Each row comes from the steps of one path. Every step used is in the known rows, and no mark comes twice. Write the path behind each row, first mark first.
Each row is shifted at random along 4 fixed directions that mean nothing.
Known rows
babed/kalud/zisa/soleb: [-25.8 -11.9  -8.5  -4.1 -11.4 -43.2   2.6   8.7 -15.4  26.3   6.7  -6.0
  -5.6   1.0 -40.4 -15.8  -3.0 -37.5  -0.3   4.1 -19.7 -15.9  17.6 -28.3
  36.5  -0.5  -9.0 -22.2 -18.4  10.3 -12.0 -22.6  -6.3 -27.1   0.5  18.5
  -1.0  13.6 -26.9 -27.1   3.0 -11.5]
goze/kalud/zisa/soleb/botob/zupe: [  3.4  16.0   0.3   6.8   0.4   5.9  -5.1  -3.3   7.2   5.8 -13.4   4.6
   0.5  -0.3   5.7  -8.7   1.9   4.9   2.2  -7.9   6.6   0.1 -12.5   7.0
   0.0  -6.7   6.5  -2.4   7.4   6.6  -3.6   0.4   2.8  -9.5   3.2  -1.2
   5.7   5.9  -2.1 -10.4  -5.8  -4.6]
noden/buza/kalud/soleb/botob/zisa: [ -1.9   3.6   3.0   6.6   9.3  -8.0  -6.0   3.9   2.7  -3.0  12.5   1.7
  17.3  -6.6   6.5  -5.9  23.5   6.4   7.7  -0.7  -5.9   9.9 -17.5  13.2
 -14.6  -3.0   6.2   2.9  16.0   7.3  24.8  27.0   3.5 -31.1  18.1 -17.5
  10.7   1.3 -13.8  14.0   5.3   2.3]
goze/kalud/zisa/soleb: [-12.6  16.5  -3.2  -1.2 -19.3  13.0   0.8 -17.7   9.1  23.7  10.5  -5.5
 -17.4  -9.9  14.9  -7.9 -16.6  -5.1  -1.7 -37.3  10.3  -2.5  -9.5  -4.2
   7.9  -8.3  10.4   0.6   7.6  -8.7 -26.4 -13.9   6.6   5.2  -3.8   4.0
  -2.6  13.2  13.0 -12.5  -7.7  -3.1]
botob/zisa/soleb/kalud: [ -0.8  -6.8   1.6  11.5   0.3  -0.8  -5.7  11.7  -2.6  -7.3  -9.0  -4.7
   5.6  -4.8 -11.4  -1.4  -4.5  -6.2  -1.1   7.4 -10.0  -8.9   3.5   4.2
   9.1  -6.7   3.5 -10.4   7.3   6.8   5.9  -3.8   5.7  -3.9  -9.4  -5.2
  -1.4  -7.4   1.8  -6.2   3.1   0.4]
goze/soleb/botob/noden: [ 17.4  30.9  -5.8  16.8  35.0  37.9 -10.3   8.7  16.8  13.7  -6.2   5.0
  14.3  -4.5  16.5  10.4  18.1  29.6   2.2 -21.9   9.0  19.2 -28.2  35.4
 -26.9 -22.8   7.2  12.5  27.6   6.2   3.5  42.2   3.2  -9.6  14.0 -15.4
  -0.8  -8.5  -1.6   1.9   2.5  10.8]
kalud/goze/zisa/soleb/botob/zupe: [ 12.7   4.4   1.7   0.7   1.8   9.9   0.7  -4.6   5.4  -2.5 -22.2   4.5
  -0.6  10.0   4.0   1.0  -3.2   8.4  -0.8   8.3   9.0   1.1   3.0  -0.9
  -3.5   7.0   4.0   3.6  -6.2   2.1  -4.7  -8.1  -2.6  10.5  -4.1   6.6
   2.8   0.7   7.3  -5.9 -10.3  -1.3]
zisa/soleb/botob/noden/buza/kalud/goze: [ -0.9   4.1  -4.9   6.8  16.3  16.1  -5.8  -2.0   8.4  10.2  -0.7   6.2
   6.2  -3.3   1.2   1.5  15.7   8.6   6.5  -7.5  -6.1  11.2  -5.9  14.7
 -15.1  -7.0   3.1   3.9  10.5  -0.6   2.3  25.4   4.7  -2.4   1.8  -8.1
   6.9  -0.4  -4.5  10.5   4.7   7.1]
babed/goze/zisa/kalud/soleb: [  2.9 -17.6  -1.3  -1.9   7.1   3.3   3.5   4.9 -16.8   5.7  -0.2  -4.4
  -2.5   4.1 -23.5  -0.5 -10.4   2.2  -2.6   4.6   1.8 -16.8  17.6 -26.0
   9.1   4.6  -6.0  -2.9 -11.5   5.1  -7.4 -19.5   4.0   5.6 -11.5  16.1
 -12.8  -3.8  -2.9  -8.9  -4.9   2.3]
zisa/goze/kalud/soleb/botob/zupe: [ -3.3  25.8   0.7   0.7  -6.5   7.6  -6.5 -15.8  19.3   8.7  -7.8  10.2
  -8.3  -4.5  21.4 -11.2   4.7   8.6   5.5 -19.4   8.7   5.4 -21.4   9.3
  -8.1 -10.5   5.5   4.0  10.1  -6.2  -3.8   8.3   1.6 -12.6   1.2  -4.2
   9.1  10.4   0.6  -5.9  -3.5  -8.9]
zupe/botob/zisa/goze: [ -7.5 -25.5   7.0  -9.0 -23.4 -63.8   3.9  13.0 -20.6 -23.3   3.6  -2.1
   5.1   7.1 -15.3  -0.4   7.8 -32.6   1.3  46.5 -21.6  -8.8  11.5 -13.2
  20.7  18.1 -14.4 -12.8 -21.7   2.7  30.9  -7.9 -20.8 -30.0   8.4   2.1
   8.7   1.2 -17.7  -2.9   7.2 -10.6]
zupe/goze/zisa/soleb: [ -8.2   2.3   5.8  -5.3 -26.1 -11.3   2.1 -13.7   2.1  -1.5  17.0  -8.8
 -12.3  -9.5  19.7  -2.6  -0.7  -6.8  -2.3  -6.9   6.9  -2.5 -12.7  -5.8
   3.5   3.8   2.2   3.5  -0.5  -9.4   7.0  -6.2  -4.3 -14.3   1.1  -4.8
   2.5   5.2   6.4  -2.9  -2.9  -4.7]
zupe/botob/zisa/kalud/goze/soleb: [ -6.1   8.0  -0.5   5.2  -7.6 -14.4  -3.6   1.9  -0.2   6.2   2.8  -1.1
  -2.8  -9.2  -4.0  -7.7  -9.3  -6.3  -2.8  -5.6  -1.4  -9.9  -2.0  -7.0
  14.4  -8.5   2.9 -10.3   2.9   0.4   2.0  -8.3   0.4 -18.8  -0.5   1.3
  -5.8  -1.2  -1.6 -16.8  -0.4  -7.5]
buza/kalud/goze/soleb/botob: [ 16.4   8.5   7.2  -8.9   0.3  42.5   3.9 -21.5  18.5  -1.9   4.8   0.4
  -2.7   3.0  38.0  10.4  -1.7  28.2  -1.6 -17.6  28.7  14.7  -8.4   4.9
 -29.1   6.6  10.5  24.2   7.2 -12.2  -3.8   5.5   6.9  23.6   0.5  -3.7
   0.5  -4.7  26.8  18.7 -10.1   6.0]
kalud/zisa/goze/soleb/botob/noden: [-13.6  19.0  -2.6  -3.8 -10.4 -35.8  -6.4  -5.6  12.3  31.4   1.1   9.4
  -5.8  -2.2   0.4 -16.2  14.7 -20.7   5.2  -9.4  -4.2   1.7  -9.2  -8.0
  15.4 -12.9   1.0 -11.2  -5.2   3.7   1.1   9.2 -10.5 -46.2  14.5   7.5
  11.2  14.0 -21.1 -22.6   2.1 -22.3]
goze/zisa/soleb/botob: [  2.4   1.7  -3.5   0.8  -1.4  -9.9   4.9   6.0  -4.0  13.9  -7.0  -1.7
  -0.1   6.4 -10.1  -2.6  -6.2  -9.9  -4.0  -1.5   1.2  -2.1   7.8  -6.9
  14.5   2.5   5.2  -6.4  -8.5   4.8 -12.9 -13.9  -6.2   1.5   2.4  12.1
  -3.2   5.3  -2.7 -18.6  -8.6  -2.6]
zisa/kalud/goze/soleb/botob: [ 15.0  -4.6   8.6  -3.0   3.6  16.6   2.1  -9.4   1.2  -6.6  -5.3   5.2
   5.9   6.5  10.9   1.2   8.4  19.9   5.2   7.1  13.1   0.5  -7.1  -7.1
 -18.6   8.5  -0.9  14.9  -3.3   0.3   9.9   4.4   3.6   0.0  -1.2   2.5
   3.7  -0.7   4.5   8.0  -7.3   1.2]
kalud/goze/soleb/botob/zupe/babed: [ -0.9  39.9  -4.9   3.7  -2.7   1.0  -8.7  -3.3  25.8  10.4  -5.8   8.4
   0.2  -1.3  22.1  -6.3  10.3   6.0  -1.3 -14.1   6.7  12.9 -24.6  17.9
  -9.7 -22.2   5.2   0.3  13.6   0.3   7.6  19.0  -5.2 -26.1  16.0  -7.7
   8.6   4.3  -0.6 -12.1   2.5 -11.7]
noden/buza/kalud/goze/zisa/soleb/botob: [  1.5   6.8  -3.5   2.9   4.2  30.2   4.1 -10.2   8.0  15.4   0.6  -0.8
  -4.2  -2.0   7.8   0.5 -14.2  10.2  -3.5 -27.5  11.3   4.6   5.3  -0.3
  -4.7  -3.0  15.1   5.1   6.5  -5.3 -24.5  -7.7  10.3  26.7  -7.3   4.6
  -6.9   1.8  17.4  -1.3 -11.4   6.1]
soleb/botob/noden/buza/kalud: [-21.6   5.3  -3.4  -8.8 -17.0 -23.8  -0.3  -6.9   9.5   5.7  21.6   0.9
  -1.2  -4.7  17.1   0.6  20.5 -21.5   8.7  -5.9 -17.4  18.6 -18.0  18.3
  -7.6  -1.4   0.7   5.0   6.0 -10.3  10.2  29.7 -10.5 -19.9  17.6 -14.9
  22.1  17.0  -9.8  17.3  12.0  -4.2]
soleb/botob/zisa/goze/kalud: [ 12.5  -2.2   7.5  10.3  10.9  -0.6  -8.2  13.4  -3.0 -13.9 -10.7   3.9
  15.4   1.7  -1.6  -1.1  13.0   7.8   4.5  15.3  -1.7  -4.0  -7.4   6.4
  -6.9 -10.7  -1.0  -3.0   9.2  14.0  24.6  17.4   2.9 -23.3   3.1  -7.6
   2.9  -9.6  -5.6  -0.2   2.4  -4.6]
noden/botob/zupe/goze/soleb/kalud: [ -2.6  -4.0  -0.3   3.4 -11.0 -22.0  -4.4  12.7  -3.5 -13.5   1.4  -1.3
   4.9   0.4   2.5   8.0  -6.5 -14.3  -7.6   4.7  -8.5  -0.3   3.6   1.6
   9.1  -8.4   4.7  -4.8   3.9  -5.7   6.6  -1.1 -11.6  -4.6  -3.7  -2.2
  -2.6  -4.3   1.5  -8.7   0.0  -5.7]
noden/buza/soleb/botob: [-22.0   0.8  -1.2 -14.4 -25.0 -33.5   7.3 -12.8   5.2   6.9  23.0  -1.7
  -3.4  -1.8  15.3  -6.1  12.9 -20.7   5.7  -6.1 -10.4  17.8 -10.7   1.9
  -0.3  14.8   3.8   7.0  -5.5 -11.2   1.6   8.3 -11.5 -14.3  17.8  -6.6
  17.6  20.5  -8.7  10.8   1.4  -2.7]
zupe/babed/zisa/soleb: [  9.9 -23.1   6.8   2.3   1.6 -15.3   3.2  14.1 -23.4 -27.5   5.1  -9.6
  15.2   3.8 -14.1   5.1  15.8   3.8   3.3  39.0  -7.9 -10.1  -3.0  -4.0
  -5.4  16.6 -19.1   0.3  -6.9  13.2  34.7   0.0  -4.0 -19.8   9.2  -5.1
   2.6  -8.3 -13.3  12.0   6.8   9.5]
babed/zisa/goze/kalud/soleb: [ -1.4 -13.9   4.2  -8.7 -12.7   7.6   7.3 -12.7 -10.2   0.3   6.9  -6.8
 -14.3  -1.8  -0.9   0.5 -20.7   1.9  -1.1  -8.3   8.5 -14.9  11.6 -23.5
   8.0  12.1  -5.0   3.3 -10.5  -9.2 -17.9 -28.8   5.1  20.6 -16.0  13.1
 -10.4   3.0  11.6  -0.2  -7.6   1.4]
zupe/babed/kalud/buza/soleb/botob/zisa: [ -2.0   7.3  -5.6   2.4   5.9  17.1   4.2   7.5   4.5   0.8  -1.0 -10.6
  -6.6  -3.0  -9.9   1.4 -23.1  -4.0 -11.0  -9.9   3.5  -0.6  14.6   8.4
  12.6  -3.6   1.7  -9.2   3.3   3.3 -21.7 -20.1   9.5  32.3  -4.4  -1.1
 -15.5  -9.9  12.6  -3.3   4.0   7.8]
zisa/kalud/goze/soleb/botob/noden: [ -5.2 -22.2   2.3 -11.8 -13.0 -45.0   1.3   4.2 -11.8   3.2  -3.9   8.7
   0.7  10.8 -21.0  -7.5  12.0 -24.3   5.6  30.4 -14.2 -11.0  15.5 -27.4
  16.1  10.6 -10.2  -9.1 -27.1   0.2  13.0  -5.3 -13.9 -22.4  -0.9  17.3
   9.5   8.9 -18.6  -8.5   3.8 -16.9]
babed/goze/kalud/soleb/botob: [  5.8 -21.9  -0.9  -8.5   5.2 -17.6   5.6  10.2 -19.6   6.2  -1.7   2.3
   1.7  14.5 -26.6   0.1  -3.3  -7.0  -3.8  14.2  -0.2 -11.7  26.2 -31.9
  15.3   9.2  -8.6  -6.2 -23.2   4.3  -6.7 -19.1  -6.0   4.0  -7.0  23.3
  -9.6   0.1 -10.8 -13.0  -5.4  -4.9]
botob/zupe/goze/soleb: [ 12.6   6.6  -3.5   8.8  14.9  26.7  -4.4  13.6   0.7 -16.0  -9.4  -3.4
   2.7  -1.0   6.0  18.0 -12.0  15.8 -11.2  -1.5   4.0   4.3   0.9  19.4
  -7.9 -11.4   4.5   4.6  12.6  -5.4  -1.5   6.2  -1.3  24.2  -9.2  -8.3
 -14.1 -16.8  15.7  -0.7   0.5  10.7]
botob/zisa/kalud/goze: [  8.1  -2.6   3.3   6.2   8.4  27.0  -5.6   1.3   3.0 -12.5  -8.5  -3.9
   4.2  -0.1   4.1   7.6  -3.3  13.0   2.2   6.8   0.4  -1.9  -1.9   8.7
 -13.5  -6.0   0.2   5.5  10.6   4.1   9.2   8.9   8.8   6.3  -7.0  -9.3
  -0.6 -11.0  13.2  10.5   2.2   6.1]
goze/zisa/kalud/soleb/botob: [  0.6   3.0  -4.5  -1.2   1.8  -5.7   4.3   4.6  -3.0  19.8  -6.1   0.6
  -3.0   5.7 -14.8  -8.0 -12.8  -7.4  -4.3  -8.4   4.1  -7.5  12.3 -15.1
  17.6  -1.9   6.9  -9.1  -9.1   4.4 -18.6 -20.5  -1.2   3.6  -0.5  16.7
  -8.0   5.2  -2.1 -21.5  -8.5  -6.4]
babed/zupe/botob/noden: [  2.7  14.9  -7.7  -3.1   7.4  16.8   3.6  -1.5   2.9  -6.3   2.0  -3.1
  -2.9   3.9  16.8  22.2   0.8   7.4   1.5  -1.2  -0.8  18.2 -17.8  32.7
 -16.1   4.4 -10.7  13.7   7.3  -6.5  -5.5  18.7 -11.1  17.0   8.1 -11.8
   4.4   0.6   3.4  14.4   3.7  17.4]
noden/buza/kalud/goze/zisa/soleb/botob/zupe: [ -8.0   0.0  -1.4   5.1   1.7 -21.4  -5.5   3.9   0.2   4.1  -4.7   8.8
  11.2   1.0  -9.6 -14.2  19.3  -5.3   6.3   8.0 -11.0   0.9  -4.9  -2.3
  -1.1  -4.0   4.2  -6.0   1.9   8.9  15.1  12.5  -1.2 -31.3   8.3  -1.3
  13.3   8.1 -18.3  -3.9   0.2  -8.3]
noden/buza/kalud/soleb/botob: [  1.3  -5.6  -6.8   2.9  21.4  -1.7   1.2  15.4  -7.2   8.0   4.6   3.9
  17.0   6.5 -15.0   1.2  10.9   2.7  -0.1  -0.3  -8.2   9.2   7.3   3.5
  -5.2  -1.8   4.4  -0.2   2.7   5.6   1.1  12.6  -0.8  -0.9  10.1   0.8
  -1.9  -0.5 -12.9   3.0   1.1   7.3]

Which path is each row?
[ -4.3   8.3  -4.7  -1.6   3.4   8.6  -1.5  -2.7  11.4  14.3   7.6   2.5
   0.8   0.2  10.9   4.1   4.5  -1.8   0.8 -16.4  -0.7  12.3  -2.4   7.6
  -8.8 -10.6   8.8   4.7   7.6  -3.9  -5.7  18.5  -0.2   1.2   6.9  -2.9
   4.6   3.6   5.5   6.2   1.9  -2.8]
soleb/botob/noden/buza/kalud/goze/zisa
[-15.3 -24.4   1.7 -12.1 -34.7 -44.4   6.8   1.9 -17.0 -14.1  -0.4  -5.4
 -11.6   5.8 -23.9  -8.4 -11.4 -33.5  -3.0  31.9 -14.1 -23.3  20.8 -32.1
  27.6  15.9 -14.8 -16.1 -28.9  -2.4   6.8 -36.1 -10.8  -6.6 -10.3  17.2
   2.2   8.5  -5.2 -11.5   4.2 -14.4]
botob/zupe/babed/kalud/goze/zisa/soleb
[  0.6   4.6  -7.5   2.7  20.6  30.8   2.7  -1.5   4.2  14.1  -8.2  -5.6
  -8.9  -3.0 -11.5   2.8 -14.7   7.8  -1.8 -14.7   3.2   1.5  10.5  10.2
   4.2   1.2  -0.7  -0.5   3.1   3.0 -31.5  -9.8  11.8  35.5  -7.6   1.0
  -9.6  -5.5   5.9   3.4   0.4  13.9]
babed/zisa/kalud/buza/soleb/botob/noden
[-18.9  -6.0   5.7 -11.8 -29.2  -1.2   2.5 -26.7  13.0  -1.1  14.7  -2.0
 -17.0 -10.8  23.9  -2.9  -5.5 -11.5   5.4 -14.2  -2.1   5.5  -3.5  -2.0
  -2.1  10.3   5.8   7.1  -0.3 -18.8  -6.9  -3.4   4.6  10.9  -7.2  -7.4
  10.3   8.5  15.3  18.4   2.9  -3.1]
botob/noden/buza/soleb/kalud/zisa/goze
[-11.8  16.5 -10.4   7.3   5.8  -0.3  -2.9   5.9   5.1  18.8   9.0   2.0
  -0.8  -8.4  -8.5  -1.7   0.5  -6.4  -0.6 -20.4  -9.7   1.1  -6.7   4.6
   4.1 -21.2  -3.3  -6.5   6.7  -1.1  -9.3  11.9   0.8  -8.6   1.5   0.7
  -5.2   4.9  -7.9 -10.3   9.3  -2.9]
zupe/babed/kalud/goze/soleb/botob/noden/buza
[ -4.0  34.6   1.4  -4.9 -20.6  33.5   0.9 -29.4  30.0  -4.8  -5.9  -6.5
 -23.9  -7.2  38.7   2.2 -19.8   9.4  -0.4 -21.3  16.1   6.5 -21.4  21.0
 -10.5  -5.4   0.6   8.0  11.8 -10.1 -14.7  -8.9   6.3  19.6  -2.7 -12.5
   7.8   4.6  28.2   8.1  -1.6  -1.9]
soleb/botob/zupe/babed/zisa/kalud/goze
[  0.1 -21.8   0.0  -9.5  -3.3 -12.9   7.3   2.0 -21.2 -15.8   5.5   2.5
  -3.7   7.5  -8.6  11.0  -5.3  -6.1   0.6  15.1  -7.0  -4.6  12.1  -8.9
   5.1  15.4 -11.6   1.5 -16.9  -9.9  -5.1  -7.5  -9.3  24.4 -12.9   7.8
  -3.7   4.3  -2.8   8.6  -0.1   5.3]
babed/zupe/goze/kalud/soleb/botob/noden/buza
[ -2.7  -6.0  -6.8  -0.3  12.9 -14.0  -3.3  18.6  -5.3  11.3   0.5   3.4
   0.3   2.9 -21.5  -2.6   1.3 -11.3  -8.6   2.4  -5.2  -1.3  20.7  -5.9
  17.8 -10.7   0.1 -13.7  -6.3   2.6  -7.4  -0.2  -2.8   3.5  -1.7   6.9
 -11.4  -8.6  -8.8 -13.3   6.8  -4.9]
zupe/goze/kalud/buza/soleb/botob/noden
[ 16.2  -7.7  10.4  10.8   4.4  31.4  -0.7  -4.3  -2.5 -20.2  -4.5  -0.5
   8.4  -2.0  15.4  10.6  -9.1  19.8   2.0  -5.9   9.1  -1.2  -5.9   7.8
 -18.6   2.3   5.0  16.7  14.9  -2.9  -1.8   0.7  12.1  26.2 -13.7  -6.2
  -6.5  -7.4  18.3  13.5  -8.6  13.4]
noden/botob/zisa/goze/soleb/kalud/buza
[ -6.2  -3.6   1.6   4.1  -4.0 -22.3  -1.6  10.2  -8.6   0.7  -3.6   0.2
  -3.0  -3.7 -19.4 -10.6  -8.9 -15.8  -5.4   6.2  -6.3 -15.1  11.0 -10.8
  24.9  -8.4   0.0 -16.6  -5.6   5.5  -2.3 -15.6   1.2  -6.3  -8.6   5.7
  -8.5  -1.0  -7.8 -20.2   1.1  -9.9]
zupe/goze/soleb/botob/zisa/kalud/buza
[  7.2  -4.5   9.5  -2.5  10.2  15.8  -1.3 -15.0   3.3  -4.5   5.2   1.9
   1.7  -3.6  10.9  -5.0  25.5  22.4  11.7   5.8  11.7   3.1 -18.9   0.8
 -24.6  11.7  -8.5  17.3   3.2   6.6  17.8  18.6  10.6 -14.7   6.1  -9.9
  10.4  -1.5  -8.2  22.6   2.0   6.5]
babed/goze/zisa/kalud/buza/soleb/botob/noden
[-13.1   1.8   5.7  -8.4 -23.8  -1.0   5.4 -30.0   2.9   5.4  16.8  -1.1
 -19.6 -13.2  20.7  -4.4  -6.3  -2.4   9.9 -23.0   2.8  -2.9 -14.2  -6.7
  -0.7  11.5  -3.2   9.3  -2.5 -17.7 -15.4  -7.0   3.2   6.9  -7.8  -0.4
   6.4  19.1   5.3  11.5  -2.9  -1.5]
babed/zisa/goze/kalud/soleb/botob/noden/buza
[ -4.5 -14.6   1.1  -7.1  -7.9 -22.6   2.8   5.4  -8.2  -1.8  13.8  -1.4
  -1.4  -0.9  -3.9   4.4  -4.1 -17.1  -6.7   4.0  -4.2  -1.3  16.8 -10.6
  14.1   2.4   4.2  -7.7  -9.3  -6.5   1.8  -5.2  -6.9   3.4   0.0   4.1
  -5.2  -2.9   0.0   0.2   3.1  -6.3]
zupe/goze/soleb/botob/noden/buza/kalud/zisa
[ -0.6  -6.4   1.4  -6.0  -2.5   1.5   5.7  -3.1  -2.3  -8.8   2.8  -6.6
  -7.0  -1.4  -4.3  -0.6  -2.9  -2.0   0.7  11.5   0.2  -3.3   4.4   2.9
   2.9  13.2 -10.8  -1.6  -6.7   1.6  -1.0 -11.6   4.0  15.0   2.0  -3.0
   0.3  -3.5   1.6  13.3   7.7   6.5]
zupe/babed/zisa/kalud/buza/soleb/botob/noden
[  1.4  -7.5  -1.4  -6.3  -6.8 -12.2   1.5   1.6   1.3   2.2 -16.9   3.5
  -4.0  11.2 -11.1  -5.0  -8.8 -11.8  -5.1  13.4   1.4  -5.6  22.7 -14.5
  14.3   6.4   5.7 -10.5 -14.8   1.2  -6.3 -20.9  -4.9   7.6  -6.0  14.6
   1.6   0.0   3.6 -11.7  -6.5 -10.2]
buza/kalud/goze/zisa/soleb/botob/zupe
[ 23.2 -15.1   8.9   7.5  27.2  24.6   0.7   7.3 -10.3 -15.7  -3.7   5.8
  24.2   5.8  -0.5   5.9  13.9  29.9   3.7  10.3   9.4   3.2  -0.2   1.2
 -25.2   5.2   3.3  12.7   7.1  11.1  18.5  15.3  10.4   2.8   3.6  -3.4
  -3.9 -13.1  -1.3  16.9  -5.6  11.8]
noden/buza/kalud/zisa/goze/soleb/botob
[ -1.7  20.7  -2.3   2.7   1.7 -15.9  -5.0   2.2   8.7   1.9 -11.4   3.4
  -1.2   0.2  -3.4  -9.9   6.0  -1.3   0.9   7.3  -2.0  -1.8  -8.5   5.8
   6.6  -7.7  -8.0 -11.7   0.2   9.9   9.3  -1.2  -5.1 -27.3  10.9  -1.9
   5.1   0.1 -14.1 -12.3   4.3  -9.0]
kalud/soleb/botob/zupe/babed/zisa/goze
[  2.4  -7.5  -2.4   8.3  14.2  17.6   2.3  -0.4  -7.1   8.0  -4.1  -0.7
   1.1  -2.5 -15.0   3.2  -2.8   6.3   3.7  -6.4  -3.2  -5.2   4.1  -4.7
  -1.5   2.0  -3.2   2.3  -2.1   2.6 -13.9  -0.5   7.2  14.0 -12.0   5.9
  -6.1   1.7  -2.1   0.2  -2.4   8.4]
babed/kalud/goze/zisa/soleb/botob/noden/buza
[  5.7  24.8  -1.2   8.2  15.0  10.4 -12.2   6.2  17.3   5.6  -5.0   2.2
   4.4  -5.3  11.8  -6.6   5.3  14.1  -7.1 -14.4  14.5   8.1  -9.2  12.4
  -2.2 -22.1  13.3  -6.5  18.2  10.0   7.0  12.6   5.1 -20.7  11.1 -11.6
  -3.8 -14.1   0.7 -10.2   0.1  -7.4]
buza/soleb/botob/zupe/goze/kalud/zisa
[  9.1 -28.3   9.2  -2.2   0.3   0.1   2.8   8.1 -20.4 -39.9  -4.7  -2.6
   6.4   4.5 -12.3   0.7   1.4  10.9   0.7  36.1  -1.5 -14.3   9.6  -7.7
  -7.0  17.6 -16.7   2.4  -7.3   5.4  21.3 -12.2   6.5  12.3  -7.1  -2.1
  -3.5 -12.4   1.2  19.2   6.1   8.2]
botob/zupe/babed/zisa/goze/kalud/buza/soleb
[-12.1   2.5  -5.1  -2.0  -5.2 -11.5  -0.4  -2.2   0.7   8.2  22.2   2.4
   0.3  -9.0   7.8   3.0   6.6  -5.2   0.4 -13.2  -7.3   8.2  -7.0   3.8
  -4.1  -3.3   1.9   3.8   5.5 -13.3   3.3  16.1  -5.1  -9.4   7.6  -5.1
   1.2   4.7  -3.6   6.1   6.3   1.3]
zupe/botob/noden/buza/kalud/goze/soleb
[ -0.2  13.5 -14.7  13.9  30.0   3.3  -7.2  26.7   1.6  -0.5 -10.0   1.8
  13.8   1.1 -20.3   4.1   5.7   4.4  -6.0   3.2 -14.7  10.5   4.0  22.8
  -1.2 -18.9  -1.3 -11.2  12.6  13.1   3.8  18.6  -0.9  -3.2   8.4  -9.4
  -6.0 -13.6 -12.3  -5.0  10.1   8.9]
noden/buza/soleb/botob/zupe/babed/goze
